Here is a tiny trained network, its code and every weight. The questions are about switching its units off for an input and a class, where a switched-off unit gives its printed mean instead of its output.

import numpy as np


def w(rows, s, z=0):
    codes = np.array(rows[::2]) - 128.0
    scale = np.full(codes.shape[1], s)
    scale[-1] = z or s
    return codes * scale


def f(y):
    return y / 2 * (1 + np.tanh(0.7978845608 * (y + 0.044715 * y**3)))


def log_softmax(a):
    a = a - a.max(-1, keepdims=True)
    return a - np.log(np.exp(a).sum(-1, keepdims=True))


def net(x, mask):
    res = np.array(x, float).reshape(1, 2) / 4 @ E
    y = f(res @ A[0][:, :-1].T + A[0][:, -1])
    res = res + np.where(mask, y, B[0][:, -1]) @ B[0][:, :-1]
    return log_softmax(res[-1] @ U[:, :-1].T + U[:, -1])


A, B = {}, {}
E = w([
[239,49,201,134],'x0',
[151,167,148,248],'x1',
],0.014)
A[0] = w([
[212,112,251,111,228],'n1',
[132,136,194,60,164],'n2',
[100,145,123,76,178],'n3',
[79,176,103,123,151],'n4',
[137,155,114,228,186],'n5',
[153,116,173,192,162],'n6',
[85,125,86,65,194],'n7',
[210,94,160,113,253],'n8',
],0.019,0.0045)
B[0] = w([
[163,102,173,79,250],'n1',
[136,86,153,138,182],'n2',
[21,122,81,228,182],'n3',
[112,174,123,86,202],'n4',
[194,77,163,54,219],'n5',
[189,55,177,155,189],'n6',
[1,84,120,164,211],'n7',
[120,121,200,77,222],'n8',
],0.013,0.021)
U = w([
[106,235,145,100,131],'0',
[57,126,78,84,96],'1',
[130,180,109,155,1],'2',
[167,80,174,122,190],'3',
[35,137,95,252,154],'4',
[129,102,61,171,19],'5',
[148,213,129,56,158],'6',
],0.016,0.0062)

Each question gives the input, the list of numbers given to net, and the class t.
The units are the neurons (one row each of A and B). Each row of codes is followed by its name. A weight is (code - 128) times the scale printed after its matrix; where a second scale follows, it is the last column's (A, B and U).
mask holds one flag per neuron, in row order. A switched-off neuron (its flag False) gives its mean, the last column of its row in B, instead of its output. The means were averaged over made-up inputs and are rounded, as every weight is.
A unit's drop is (log p(t) with every unit on - log p(t) with that unit switched off) / (log p(t) with every unit on - log p(t) with every unit switched off).
The circuit of an input: a set's keep is (log p(t) with only the set's units on - log p(t) with every unit switched off) / (log p(t) with every unit on - log p(t) with every unit switched off). Starting from all 8 units, units are removed one at a time, each time the one whose removal leaves the highest keep (on an exact tie, the one counted first), for as long as the keep stays at least 0.8.
units of the circuit, in order: the units of the circuit, biggest drop first
k most important neurons: the k neurons with the biggest drops, biggest first
drop of u: that unit's drop, to one decimal
input [-7,4], class 0: units of the circuit, in order	n4
input [-8,5], class 6: units of the circuit, in order	n5, n4
input [-5,6], class 6: units of the circuit, in order	n4, n7
input [-3,2], class 6: 2 most important neurons	n7, n3
input [-6,4], class 6: 4 most important neurons	n5, n7, n3, n4
input [-1,1], class 6: units of the circuit, in order	n7, n6, n2
input [-7,5], class 6: drop of n5	0.4
input [-2,0], class 4: drop of n8	0.1
input [-7,6], class 6: drop of n5	0.2
input [-2,1], class 1: drop of n1	0.3
